[  9 -12   4   6  -3 -14  -3  16   1  -1 -21  -4  -1   4  -9   5 -15  -4
  -3 -15 -15  -2 -19  17 -11 -12  11   3   1  10  -1 -11]  Z853
[ 11 -22   2  25 -14   4   0   3  20 -13 -12   9  -8   1  -1   0 -27  -3
  -5  -4   4  -7  -9  -4  10   0  10  13  12   4 -25  25]  Z251
[-13   6 -10 -16  21  -5  -4 -45 -18  25  29  -2  17  -3   1 -24   8   6
   4 -14 -18  19  16 -11 -27   2  -2  -2   2  -6   4 -14]  Z224
[-13   6 -10 -16  21  -5  -4 -45 -18  25  29  -2  17  -3   1 -24   8   6
   4 -14 -18  19  16 -11  -5  -2  24   7   0  -3  15  -2]  Z725
[-13   6 -10 -16  21  -5  -4 -45 -18  25  29  -2  17  -3   1 -24   8   6
   4 -14 -18  19  16 -11 -27   2  -2  -2   2 -23  51 -15]  Z299
Table of tags by key:
[-11] -> Z141
[18] -> Z39
[-12] -> Z530
[-27] -> Z603
[-23] -> Z80
[17] -> Z412
[-24] -> Z455
join Z299 23:   Z141
which: [-13   6 -10 -16  21  -5  -4 -45 -18  25  29  -2  17  -3   1 -24   8   6
   4 -14 -18  19  16 -11 -27   2  -2  -2   2 -23  51 -15]  Z299
which: [  9 -12   4   6  -3 -14  -3  16   1  -1 -21  -4  -1   4  -9   5 -15  -4
  -3 -15 -15  -2 -19  17 -11 -12  11   3   1  10  -1 -11]  Z853

[ 17  -3  30  22  16 -13  -6  13] = Z240
[  3   3 -24  44  14   1  24  23] = Z225
[ 10   3  15   0   4   5 -12  19] = Z559
[17 -3 30 22 16 18 -5 24] = Z684
[ 36 -27  21   8 -20 -19 -16 -30] = Z23
[  8  -7   1 -28 -47 -38 -40 -47] = Z266
[ 4  4 -5 15 13  6  9 23] = Z340
[  3   3 -26  44  14   1  24  23] = Z183
[ -2   9  21 -11  -6   5 -24  -3] = Z144
Table of tags by key:
[23] -> Z808
[-30] -> Z591
[1] -> Z257
[-47] -> Z73
join Z183 7:   Z808
which: [  3   3 -24  44  14   1  24  23]  Z225
which: [ 4  4 -5 15 13  6  9 23]  Z340
which: [17 -3 30 22 16 18 -5 24]  Z684

[  0   5  -3   4  -6   1   9  -3   6  10  -2 -15] : Z110
[  3   4 -11  -4  -6 -12 -12   9   1 -30   6  16] : Z793
[-14  -8 -14   6 -17   0  16 -18  16  37  -9  -5] : Z895
Table of tags by key:
[9] -> Z558
[17] -> Z667
[-12] -> Z108
[16] -> Z374
[8] -> Z52
[6] -> Z890
[-11] -> Z551
[15] -> Z892
join Z895 6:   Z374
which: [  3   4 -11  -4  -6 -12 -12   9   1 -30   6  16]  Z793
which: [-14  -8 -14   6 -17   0  16 -18  16  37  -9  -5]  Z895
which: [  0   5  -3   4  -6   1   9  -3   6  10  -2 -15]  Z110

[ -2 -16 -16   3  -1  10  -8   6  -7  -4  12   2 -27] -> Z25
[  1   5  -4   4 -11   0   0   1  -2  -5  16  11  -7] -> Z587
[  9   2  -7  13 -32   0   3 -10   2  -7 -25   3   3] -> Z490
[ -2 -16 -16   3  -1  10  -8   6  -7  -3  12   2 -27] -> Z135
[ -3 -32  -4   7  15  -3   0  -2   7  14 -14 -16  -3] -> Z394
[  5  13  11   5 -25   8   0  -6  -1 -11  -3  -1  -2] -> Z107
[ -6   5   6  12 -14   7 -11   2  10   0  15   1  -4] -> Z304
[  6 -27 -10  -5   9   6   6  -3 -13  -3 -13 -13 -23] -> Z674
[ 13 -15 -25   5 -25  10   1  -8 -14 -12 -41  -5 -20] -> Z205
Table of tags by key:
[-27] -> Z166
[6] -> Z337
[-2] -> Z309
join Z674 0:   Z337
which: [ -2 -16 -16   3  -1  10  -8   6  -7  -3  12   2 -27]  Z135
which: [ -6   5   6  12 -14   7 -11   2  10   0  15   1  -4]  Z304
which: [  6 -27 -10  -5   9   6   6  -3 -13  -3 -13 -13 -23]  Z674

[-20  12  -6  -8 -21   2 -25  14  -3 -10  14  18  11  -4   0 -12   3  19
   9  13  -1  18  -1] -> Z822
[-20  12  -6  -8 -21   2 -25  14  -3   6  14  18  11  -4   0 -12   3  19
   9  13  -1  18  -1] -> Z920
[  3   5   7   5 -13  -1  -7 -21  11 -10  -7  10 -11  32   4  -7  10   0
   8  17 -11  -5  25] -> Z485
[  3   5   7   5   3  -1  -7 -21  11 -10  -7  10 -11  32   4  -7  10   0
   8  17 -11  19  25] -> Z824
[-29  10   8   8  15   4   2  14  -4   1 -36  -1   7  -3  21  -6  -4  -6
  -2 -17 -29 -35  -3] -> Z497
[ 10  34 -21   3  -3   5  -2   6 -10  10   9  23  -7 -14  13   8 -10 -11
 -16  -9 -14  -8 -20] -> Z660
tags:
[-7] -> Z590
[-9] -> Z27
[-10] -> Z934
[10] -> Z235
[11] -> Z804
join Z660 16:   Z934
which: [-20  12  -6  -8 -21   2 -25  14  -3 -10  14  18  11  -4   0 -12   3  19
   9  13  -1  18  -1]  Z822
which: [  3   5   7   5 -13  -1  -7 -21  11 -10  -7  10 -11  32   4  -7  10   0
   8  17 -11  -5  25]  Z485

[ 29   7 -25  10  25 -32  38   3 -17] -> Z965
[-10   1  15  12  12 -26  10   8  16] -> Z104
[ 29   7 -25  10  25 -32  38  15 -17] -> Z436
Table of tags by key:
[3] -> Z719
[10] -> Z494
[8] -> Z336
[2] -> Z561
[7] -> Z649
join Z104 7:   Z336
which: [ 29   7 -25  10  25 -32  38  15 -17]  Z436
which: [ 29   7 -25  10  25 -32  38   3 -17]  Z965
which: [-10   1  15  12  12 -26  10   8  16]  Z104

[ 31 -14   0  30  25  -8 -17  28] -> Z217
[ 16 -50  -9  -1  23   6  29  -9] -> Z484
[ -9 -25   5  23  27  23 -47 -47] -> Z787
[ 31 -14   0  30  11 -28 -12  18] -> Z953
[ 11 -25   2 -35  45  14 -17  -7] -> Z927
[-26  25 -18 -34 -24   2  15 -30] -> Z825
[-17  25  -8 -23  11  -8  38  33] -> Z326
tags:
[0] -> Z214
[28] -> Z820
[-8] -> Z967
join Z217 2:   Z214
which: [ 31 -14   0  30  11 -28 -12  18]  Z953
which: [ 31 -14   0  30  25  -8 -17  28]  Z217
which: [ -9 -25   5  23  27  23 -47 -47]  Z787
which: [ 11 -25   2 -35  45  14 -17  -7]  Z927
which: [-26  25 -18 -34 -24   2  15 -30]  Z825

[ 2 -1 -1  0 -1 -2 -1  0  0] : Z361
[ 13   0  -4  -1 -22 -10   2   2  -2] : Z781
[  0 -18  -4  -5   6  12   1  31  34] : Z356
[ 13   0  -4  -1   1 -10   2   2  -2] : Z218
[ 14   2  -3  -2  -3 -11   8   8   0] : Z993
[ 46 -14   1 -10 -36  20   5   5  49] : Z454
[-12  13  23 -21   9 -30   4 -14   2] : Z199
key -> tag
[-5] -> Z986
[-1] -> Z604
[1] -> Z242
[-2] -> Z385
[2] -> Z462
join Z218 3:   Z604
which: [ 13   0  -4  -1 -22 -10   2   2  -2]  Z781
which: [ 13   0  -4  -1   1 -10   2   2  -2]  Z218
which: [-12  13  23 -21   9 -30   4 -14   2]  Z199
which: [ 14   2  -3  -2  -3 -11   8   8   0]  Z993

[ 18 -30  43  48 -10  42 -35] : Z277
[-51   9  -2  -1   7  15   6] : Z122
[-22   5  44  36 -34  13 -14] : Z794
[-13 -38  -9   2  14  46 -26] : Z619
[-40 -31  11  10 -34 -27 -35] : Z644
[-22  40  36  35 -13  27  23] : Z736
[ 21  18   8   7 -12  19  15] : Z149
[-26 -24  16  21 -29 -15 -28] : Z94
key -> tag
[-2] -> Z262
[46] -> Z636
[47] -> Z829
[-1] -> Z513
[14] -> Z456
[15] -> Z641
join Z122 5:   Z641
which: [-26 -24  16  21 -29 -15 -28]  Z94
which: [-40 -31  11  10 -34 -27 -35]  Z644

